Below are the code and all the weights of a small trained network. Each question names an input and a class and asks about switching units off, where a switched-off unit gives its printed mean instead of its output.

import numpy as np


def w(rows, s, z=0):
    codes = np.array(rows[::2]) - 128.0
    scale = np.full(codes.shape[1], s)
    scale[-1] = z or s
    return codes * scale


def norm(h):
    return h / np.sqrt((h * h).mean(-1, keepdims=True) + 1e-5)


def f(y):
    return np.maximum(y, 0)


def log_softmax(a):
    a = a - a.max(-1, keepdims=True)
    return a - np.log(np.exp(a).sum(-1, keepdims=True))


def net(x, mask):
    res = np.array(x, float).reshape(1, 6) / 4 @ E
    u = 0
    for l in range(2):
        y = f(norm(res) @ A[l][:, :-1].T + A[l][:, -1])
        res = res + np.where(mask[u : u + 16], y, B[l][:, -1]) @ B[l][:, :-1]
        u += 16
    return log_softmax(norm(res)[-1] @ U[:, :-1].T + U[:, -1])


A, B = {}, {}
E = w([
[94,104,169,106,129,246,119,216,125,109],'x0',
[136,180,94,131,104,160,92,115,151,139],'x1',
[127,126,134,126,128,122,119,126,136,125],'x2',
[73,142,157,155,38,89,148,160,134,175],'x3',
[147,131,177,168,113,148,103,90,68,133],'x4',
[83,191,156,129,169,126,155,106,127,80],'x5',
],0.011)
A[0] = w([
[143,132,187,173,138,170,70,85,40,135,8],'0.n0',
[103,39,171,149,169,50,179,136,88,104,36],'0.n1',
[173,98,217,236,111,138,75,75,22,98,2],'0.n2',
[103,171,169,89,96,131,132,95,121,37,31],'0.n3',
[135,128,93,94,117,86,162,192,169,70,12],'0.n4',
[132,255,81,132,99,177,51,107,144,150,18],'0.n5',
[95,192,145,90,137,80,136,90,97,92,121],'0.n6',
[228,143,127,142,216,126,109,92,132,103,79],'0.n7',
[91,50,148,123,147,94,177,155,38,42,25],'0.n8',
[43,201,162,118,124,110,201,102,129,72,21],'0.n9',
[99,163,169,160,72,90,132,128,110,150,64],'0.n10',
[99,133,141,151,138,204,116,172,130,101,124],'0.n11',
[69,218,172,103,210,173,185,72,90,78,48],'0.n12',
[218,41,134,124,118,169,108,149,167,199,52],'0.n13',
[163,43,70,215,93,107,85,139,121,139,73],'0.n14',
[102,80,47,67,150,120,190,143,246,103,54],'0.n15',
],0.0096,0.0063)
B[0] = w([
[165,180,138,15,75,139,163,147,137,101,210],'0.n0',
[172,153,139,117,171,187,152,58,231,240,188],'0.n1',
[175,221,121,46,75,145,164,149,125,101,254],'0.n2',
[142,145,126,190,162,141,118,159,104,158,164],'0.n3',
[170,226,162,44,72,173,161,122,121,127,164],'0.n4',
[173,133,181,106,202,197,201,85,254,232,200],'0.n5',
[144,141,71,173,139,94,111,163,79,156,206],'0.n6',
[111,41,98,155,99,107,169,142,179,48,242],'0.n7',
[128,148,137,136,162,205,159,103,202,178,180],'0.n8',
[176,141,166,206,145,93,72,200,104,131,203],'0.n9',
[97,66,114,153,93,107,205,148,184,76,204],'0.n10',
[79,103,159,156,129,144,84,64,113,101,240],'0.n11',
[176,145,123,176,177,114,66,211,119,138,252],'0.n12',
[159,152,142,193,227,97,57,199,124,148,221],'0.n13',
[142,177,137,191,195,79,62,195,91,142,220],'0.n14',
[169,234,173,65,64,139,125,129,95,98,253],'0.n15',
],0.0084,0.0058)
A[1] = w([
[129,162,142,151,114,215,109,161,79,85,130],'1.n0',
[60,35,203,80,118,209,109,146,72,123,4],'1.n1',
[163,59,53,85,114,141,102,146,64,193,47],'1.n2',
[123,130,101,116,185,185,205,103,177,206,19],'1.n3',
[187,170,132,35,63,148,180,136,71,118,84],'1.n4',
[27,94,122,140,121,207,89,114,151,80,66],'1.n5',
[196,133,93,125,161,186,99,100,163,83,140],'1.n6',
[145,141,6,189,111,2,164,42,130,125,86],'1.n7',
[122,32,83,70,204,171,108,83,104,9,8],'1.n8',
[89,142,144,96,161,182,101,144,202,192,31],'1.n9',
[135,163,134,128,171,135,139,32,149,213,80],'1.n10',
[187,172,143,150,105,118,174,53,73,116,111],'1.n11',
[9,102,144,178,93,104,164,128,164,152,23],'1.n12',
[60,75,102,193,43,142,177,156,158,91,25],'1.n13',
[65,146,176,170,23,115,148,147,120,205,141],'1.n14',
[186,76,100,67,85,116,66,171,88,218,125],'1.n15',
],0.0092,0.0033)
B[1] = w([
[71,115,62,70,140,2,103,100,64,148,253],'1.n0',
[118,119,103,48,90,87,49,32,77,200,186],'1.n1',
[102,201,153,185,138,101,103,180,148,92,137],'1.n2',
[201,21,135,153,84,180,134,60,134,176,173],'1.n3',
[43,222,92,83,97,123,115,78,217,63,237],'1.n4',
[70,82,148,112,143,67,102,127,100,197,168],'1.n5',
[119,117,159,197,41,92,233,125,149,145,252],'1.n6',
[17,64,177,59,135,206,42,134,19,154,247],'1.n7',
[153,81,49,206,21,112,211,148,165,83,177],'1.n8',
[114,105,147,98,125,133,160,61,77,174,193],'1.n9',
[103,61,170,104,148,182,135,101,111,167,177],'1.n10',
[73,149,129,28,110,133,53,156,134,122,185],'1.n11',
[167,69,71,180,152,108,175,134,143,83,168],'1.n12',
[143,57,77,93,164,129,143,102,114,53,164],'1.n13',
[240,121,60,164,140,178,189,100,194,24,251],'1.n14',
[133,226,188,179,215,147,157,162,139,85,199],'1.n15',
],0.0072,0.0066)
U = w([
[156,180,157,223,216,70,57,221,106,142,229],'0',
[131,228,133,37,71,122,109,120,152,88,184],'1',
[24,27,124,86,121,102,42,90,47,171,140],'2',
[170,35,65,197,81,105,185,128,173,46,4],'3',
[177,101,186,132,160,188,161,69,199,254,75],'4',
],0.016,0.0015)

Each question gives the input, the list of numbers given to net, and the class t.
The units are the neurons (one row each of A and B). Each row of codes is followed by its name. A weight is (code - 128) times the scale printed after its matrix; where a second scale follows, it is the last column's (A, B and U).
mask holds one flag per neuron, layer by layer. A switched-off neuron (its flag False) gives its mean, the last column of its row in B, instead of its output. The means were averaged over made-up inputs and are rounded, as every weight is.
A unit's drop is (log p(t) with every unit on - log p(t) with that unit switched off) / (log p(t) with every unit on - log p(t) with every unit switched off).
The circuit of an input: a set's keep is (log p(t) with only the set's units on - log p(t) with every unit switched off) / (log p(t) with every unit on - log p(t) with every unit switched off). Starting from the 12 units with the biggest drops (on a tie, the unit counted first), units are removed one at a time, each time the one whose removal leaves the highest keep (on an exact tie, the one counted first), for as long as the keep stays at least 0.8.
units of the circuit, in order: the units of the circuit, biggest drop first
unit that matters most: the unit with the biggest drop
k most important neurons: the k neurons with the biggest drops, biggest first
top k neurons in layer l: the k neurons of layer l with the biggest drops, biggest first
input [-3,-1,1,-4,0,-2], class 3: unit that matters most => 0.n7
input [8,8,-7,-6,4,-3], class 2: units of the circuit, in order => 0.n11, 1.n0
input [-5,-1,2,4,4,-5], class 0: 3 most important neurons => 0.n14, 0.n7, 1.n15
input [-7,-7,7,5,7,-6], class 1: top 4 neurons in layer 1 => 1.n11, 1.n14, 1.n15, 1.n0
input [-5,6,8,-7,-1,-7], class 0: top 2 neurons in layer 0 => 0.n14, 0.n13
input [7,8,8,6,-4,-5], class 4: 3 most important neurons => 0.n5, 1.n14, 1.n7
input [5,7,4,-5,5,-4], class 4: top 3 neurons in layer 0 => 0.n5, 0.n15, 0.n13
input [5,3,-4,-6,1,-3], class 3: top 3 neurons in layer 1 => 1.n8, 1.n7, 1.n6
input [3,-4,-6,7,-6,6], class 3: top 2 neurons in layer 0 => 0.n13, 0.n14
input [-6,7,-1,-6,-2,6], class 4: top 2 neurons in layer 0 => 0.n5, 0.n14
input [4,-7,-8,-4,3,-1], class 4: top 2 neurons in layer 0 => 0.n8, 0.n1
input [-1,2,-7,8,-2,7], class 3: 2 most important neurons => 0.n10, 1.n14
input [3,-3,3,1,8,-7], class 1: 4 most important neurons => 0.n2, 0.n0, 1.n4, 0.n12
input [-2,4,6,1,-2,5], class 0: unit that matters most => 0.n9
input [6,8,-7,1,-1,-6], class 4: top 2 neurons in layer 0 => 0.n5, 0.n12
input [-2,-8,-4,-2,0,-7], class 4: 3 most important neurons => 0.n1, 0.n8, 0.n12
input [4,-7,2,-8,-1,4], class 3: 2 most important neurons => 1.n8, 0.n7
input [-8,-4,-1,5,6,-6], class 2: 2 most important neurons => 1.n7, 0.n15
input [-8,6,-5,-5,-7,-6], class 2: top 3 neurons in layer 0 => 0.n2, 0.n0, 0.n12
input [4,1,7,-6,-1,-2], class 3: unit that matters most => 1.n8
input [7,-3,6,-5,8,-6], class 1: 2 most important neurons => 0.n2, 0.n0
input [-2,-6,-8,-8,-8,-8], class 0: top 2 neurons in layer 0 => 0.n13, 0.n14
input [-1,3,6,-5,6,7], class 0: top 2 neurons in layer 0 => 0.n12, 0.n15
input [6,8,-5,5,6,6], class 4: top 2 neurons in layer 0 => 0.n5, 0.n15
input [4,0,-7,7,1,-8], class 0: 2 most important neurons => 0.n13, 0.n14
input [8,4,-7,-6,-7,-2], class 2: 2 most important neurons => 0.n11, 0.n2
input [8,-8,-1,1,3,-3], class 2: units of the circuit, in order => 1.n1
input [-2,7,0,1,-4,7], class 0: top 3 neurons in layer 0 => 0.n9, 0.n12, 0.n6
input [-8,3,-3,-8,0,4], class 2: 3 most important neurons => 1.n7, 1.n14, 0.n6
